Below is a small trained network, with its code and all its weights. Each question gives an input and a class and asks what happens when units are switched off, that is, made to give their printed mean instead of their output.

import numpy as np


def w(rows, s, z=0):
    codes = np.array(rows[::2]) - 128.0
    scale = np.full(codes.shape[1], s)
    scale[-1] = z or s
    return codes * scale


def f(y):
    return np.maximum(y, 0)


def log_softmax(a):
    a = a - a.max(-1, keepdims=True)
    return a - np.log(np.exp(a).sum(-1, keepdims=True))


def net(x, mask):
    res = np.array(x, float).reshape(1, 8) / 4 @ E
    y = f(res @ A[0][:, :-1].T + A[0][:, -1])
    res = res + np.where(mask, y, B[0][:, -1]) @ B[0][:, :-1]
    return log_softmax(res[-1] @ U[:, :-1].T + U[:, -1])


A, B = {}, {}
E = w([
[132,123,134,131,126,129,121,133,129,125],'x0',
[121,131,122,119,133,125,139,121,129,129],'x1',
[136,127,137,137,123,128,109,136,127,127],'x2',
[136,127,134,134,125,126,111,133,126,125],'x3',
[133,117,140,133,125,129,112,138,126,121],'x4',
[118,216,165,87,133,168,150,135,124,33],'x5',
[102,157,86,133,143,69,168,249,127,132],'x6',
[112,132,141,47,176,185,59,159,112,185],'x7',
],0.015)
A[0] = w([
[139,131,117,88,129,122,139,113,128,129,107],'N1',
[126,120,150,207,113,119,131,3,119,85,201],'N2',
[133,49,129,163,124,74,129,117,136,245,255],'N3',
[119,132,111,81,154,128,143,238,103,162,63],'N4',
[167,125,102,180,118,97,168,187,130,88,108],'N5',
[113,139,119,121,152,104,115,144,169,70,114],'N6',
[109,141,107,51,160,146,114,244,112,179,55],'N7',
[122,161,142,68,154,158,113,236,134,207,65],'N8',
[117,90,126,117,121,107,150,131,112,149,124],'N9',
[108,145,105,176,135,23,162,180,107,87,125],'N10',
[101,149,124,138,130,90,153,228,134,144,141],'N11',
[127,96,158,60,132,139,121,95,108,166,144],'N12',
[103,140,145,128,119,168,99,115,132,161,147],'N13',
[90,78,131,122,163,106,110,118,131,172,142],'N14',
[132,105,143,117,127,105,129,100,122,142,125],'N15',
[150,107,129,170,120,121,137,50,127,81,189],'N16',
[123,225,162,87,125,169,127,140,134,18,152],'N17',
[138,131,126,60,128,166,103,131,111,51,130],'N18',
[134,134,119,138,101,66,160,140,125,137,122],'N19',
[137,135,142,60,154,231,69,88,130,190,119],'N20',
[121,129,113,108,128,165,88,108,121,140,117],'N21',
[128,121,123,150,132,110,130,128,116,152,129],'N22',
],0.014,0.0094)
B[0] = w([
[136,96,156,137,127,125,77,139,106,102,136],'N1',
[127,159,88,184,41,138,65,70,150,68,233],'N2',
[91,87,11,177,98,109,81,174,142,252,254],'N3',
[128,168,72,171,79,108,127,80,146,88,212],'N4',
[126,118,139,58,139,126,186,213,125,118,201],'N5',
[139,129,138,95,93,140,154,152,126,116,162],'N6',
[153,145,118,176,68,116,52,32,141,75,227],'N7',
[98,141,68,160,76,164,77,65,142,72,221],'N8',
[143,158,143,161,137,125,75,137,106,163,153],'N9',
[135,127,174,149,168,108,187,183,106,191,234],'N10',
[128,120,153,199,82,93,182,209,135,110,228],'N11',
[134,150,82,65,110,159,162,134,100,184,181],'N12',
[126,156,91,65,155,117,151,91,125,164,165],'N13',
[164,133,79,87,96,134,125,164,126,132,177],'N14',
[119,119,101,140,134,118,162,88,126,143,147],'N15',
[118,154,84,160,70,116,91,101,141,69,203],'N16',
[156,194,184,83,162,146,189,109,99,39,253],'N17',
[95,112,179,131,209,129,121,91,163,92,188],'N18',
[133,126,166,183,156,125,149,114,120,175,177],'N19',
[132,57,171,54,205,150,137,127,110,185,230],'N20',
[152,124,155,106,158,135,95,138,123,161,163],'N21',
[129,109,121,139,145,88,144,110,152,126,151],'N22',
],0.02,0.023)
U = w([
[108,101,66,128,65,106,93,101,136,158,233],'0',
[146,194,162,96,123,143,137,78,116,13,149],'1',
[89,81,147,152,170,46,187,230,119,212,92],'2',
[144,165,227,102,178,85,245,203,84,89,3],'3',
[120,31,90,3,165,155,111,118,79,233,92],'4',
[141,122,219,1,233,173,157,67,69,135,151],'5',
],0.0083,0.0018)

Each question gives the input, the list of numbers given to net, and the class t.
The units are the neurons (one row each of A and B). Each row of codes is followed by its name. A weight is (code - 128) times the scale printed after its matrix; where a second scale follows, it is the last column's (A, B and U).
mask holds one flag per neuron, in row order. A switched-off neuron (its flag False) gives its mean, the last column of its row in B, instead of its output. The means were averaged over made-up inputs and are rounded, as every weight is.
A unit's drop is (log p(t) with every unit on - log p(t) with that unit switched off) / (log p(t) with every unit on - log p(t) with every unit switched off).
The circuit of an input: a set's keep is (log p(t) with only the set's units on - log p(t) with every unit switched off) / (log p(t) with every unit on - log p(t) with every unit switched off). Starting from the 12 units with the biggest drops (on a tie, the unit counted first), units are removed one at a time, each time the one whose removal leaves the highest keep (on an exact tie, the one counted first), for as long as the keep stays at least 0.8.
circuit, biggest first: the units of the circuit, biggest drop first
k most important neurons: the k neurons with the biggest drops, biggest first
drop of u: that unit's drop, to one decimal
input [1,-4,-2,8,-2,1,4,1], class 1: circuit, biggest first : (N3)
input [5,4,-7,4,-8,1,4,0], class 3: circuit, biggest first : (N3; N2)
input [1,-6,-6,7,-4,3,-7,0], class 1: 3 most important neurons : (N2; N16; N10)
input [2,0,5,-2,1,4,0,7], class 5: 2 most important neurons : (N20; N2)
input [-3,0,4,-3,6,5,1,-5], class 3: 2 most important neurons : (N7; N8)
input [4,-8,0,2,-5,4,-7,0], class 1: 2 most important neurons : (N2; N16)
input [0,-8,-7,4,-8,-7,1,0], class 2: 2 most important neurons : (N2; N7)
input [-5,-8,0,-5,1,8,0,7], class 5: 2 most important neurons : (N20; N2)
input [4,-7,7,-7,5,-3,0,5], class 4: 2 most important neurons : (N20; N2)
input [5,0,3,7,-3,4,-6,6], class 5: drop of N16 : 0.0
input [5,-7,4,4,8,5,0,8], class 5: 2 most important neurons : (N20; N2)
input [-1,-5,-1,1,-8,1,4,7], class 1: drop of N3 : 2.2
input [-7,1,-7,8,-1,1,4,2], class 1: drop of N3 : 2.1
input [-6,-8,-3,0,4,-3,2,0], class 2: circuit, biggest first : (N2)
input [6,-1,-3,2,-7,1,-2,2], class 5: drop of N3 : 0.5
